Below are the code and all the weights of a small trained network. Each question names an input and a class and asks about switching units off, where a switched-off unit gives its printed mean instead of its output.

import numpy as np


def w(rows, s, z=0):
    codes = np.array(rows[::2]) - 128.0
    scale = np.full(codes.shape[1], s)
    scale[-1] = z or s
    return codes * scale


def f(y):
    return y / 2 * (1 + np.tanh(0.7978845608 * (y + 0.044715 * y**3)))


def log_softmax(a):
    a = a - a.max(-1, keepdims=True)
    return a - np.log(np.exp(a).sum(-1, keepdims=True))


def net(x, mask):
    res = np.array(x, float).reshape(1, 5) / 4 @ E
    y = f(res @ A[0][:, :-1].T + A[0][:, -1])
    res = res + np.where(mask, y, B[0][:, -1]) @ B[0][:, :-1]
    return log_softmax(res[-1] @ U[:, :-1].T + U[:, -1])


A, B = {}, {}
E = w([
[174,206,66,173,195,114],'x0',
[113,117,133,83,146,13],'x1',
[137,128,109,125,109,124],'x2',
[215,112,179,194,93,83],'x3',
[180,252,159,40,115,153],'x4',
],0.014)
A[0] = w([
[194,109,166,181,96,129,38],'n0',
[99,66,80,188,156,107,164],'n1',
[135,143,119,164,119,181,103],'n2',
[208,94,182,139,110,142,88],'n3',
[183,171,163,66,144,150,91],'n4',
[105,97,161,92,75,99,104],'n5',
[217,124,200,168,124,89,70],'n6',
[98,121,167,87,113,60,45],'n7',
[192,130,126,157,178,123,90],'n8',
[160,173,95,160,175,124,131],'n9',
[118,99,188,102,66,180,113],'n10',
[126,91,190,93,92,148,165],'n11',
[144,176,139,94,124,109,126],'n12',
[98,111,144,166,179,135,90],'n13',
[136,181,155,93,127,126,136],'n14',
[123,145,127,157,103,201,4],'n15',
[147,170,71,174,179,120,122],'n16',
[139,182,167,104,101,140,147],'n17',
[67,122,72,65,166,185,59],'n18',
[127,167,113,150,163,126,114],'n19',
[141,127,120,96,171,65,65],'n20',
[151,127,155,173,114,249,84],'n21',
],0.016,0.0033)
B[0] = w([
[166,136,83,88,165,164,196],'n0',
[185,8,185,143,65,168,254],'n1',
[183,138,162,132,119,54,179],'n2',
[133,130,52,88,201,134,190],'n3',
[163,74,134,160,96,135,211],'n4',
[114,173,107,175,105,125,193],'n5',
[143,120,68,56,180,151,210],'n6',
[125,165,128,110,111,67,188],'n7',
[61,137,100,162,145,127,174],'n8',
[49,188,122,189,107,141,193],'n9',
[47,209,102,228,122,115,211],'n10',
[86,175,74,206,98,151,200],'n11',
[179,95,178,130,105,134,182],'n12',
[141,106,136,144,134,134,173],'n13',
[199,39,165,184,143,182,190],'n14',
[143,167,172,88,135,87,185],'n15',
[66,191,137,185,127,136,204],'n16',
[157,38,147,159,101,176,194],'n17',
[146,141,59,17,199,184,226],'n18',
[75,176,119,159,135,163,167],'n19',
[153,200,191,67,96,44,176],'n20',
[176,152,206,80,117,39,234],'n21',
],0.011,0.019)
U = w([
[155,40,204,185,58,203,252],'0',
[52,196,135,212,81,158,83],'1',
[127,136,84,45,168,193,101],'2',
[144,175,231,93,71,5,102],'3',
],0.014,0.00038)

Each question gives the input, the list of numbers given to net, and the class t.
The units are the neurons (one row each of A and B). Each row of codes is followed by its name. A weight is (code - 128) times the scale printed after its matrix; where a second scale follows, it is the last column's (A, B and U).
mask holds one flag per neuron, in row order. A switched-off neuron (its flag False) gives its mean, the last column of its row in B, instead of its output. The means were averaged over made-up inputs and are rounded, as every weight is.
A unit's drop is (log p(t) with every unit on - log p(t) with that unit switched off) / (log p(t) with every unit on - log p(t) with every unit switched off).
The circuit of an input: a set's keep is (log p(t) with only the set's units on - log p(t) with every unit switched off) / (log p(t) with every unit on - log p(t) with every unit switched off). Starting from the 12 units with the biggest drops (on a tie, the unit counted first), units are removed one at a time, each time the one whose removal leaves the highest keep (on an exact tie, the one counted first), for as long as the keep stays at least 0.8.
units of the circuit, in order: the units of the circuit, biggest drop first
k most important neurons: the k neurons with the biggest drops, biggest first
drop when u is switched off: that unit's drop, to one decimal
input [-4,-8,-7,2,5], class 3: most important neuron => n21
input [-1,-1,-1,-7,-6], class 2: 4 most important neurons => n18, n14, n17, n4
input [4,8,-1,-7,-4], class 3: 4 most important neurons => n20, n6, n3, n0
input [-1,-4,5,2,3], class 3: 2 most important neurons => n1, n21
input [0,-6,4,-6,6], class 0: 3 most important neurons => n17, n14, n4
input [-4,5,-6,5,1], class 2: 3 most important neurons => n6, n21, n3
input [-5,7,0,-5,7], class 0: 4 most important neurons => n14, n17, n21, n4
input [7,7,-8,-1,3], class 1: 3 most important neurons => n21, n9, n16
input [4,-1,-6,0,4], class 0: 4 most important neurons => n10, n14, n4, n17
input [3,0,-6,5,5], class 0: 2 most important neurons => n18, n4
input [7,6,1,3,4], class 1: 2 most important neurons => n9, n21
input [-5,-8,-3,-2,2], class 3: drop when n21 is switched off => 1.0
input [-6,7,-5,7,3], class 2: drop when n6 is switched off => 0.9
input [-6,-7,8,-8,-4], class 2: units of the circuit, in order => n18
input [-8,2,3,-6,-4], class 1: drop when n0 is switched off => 0.0
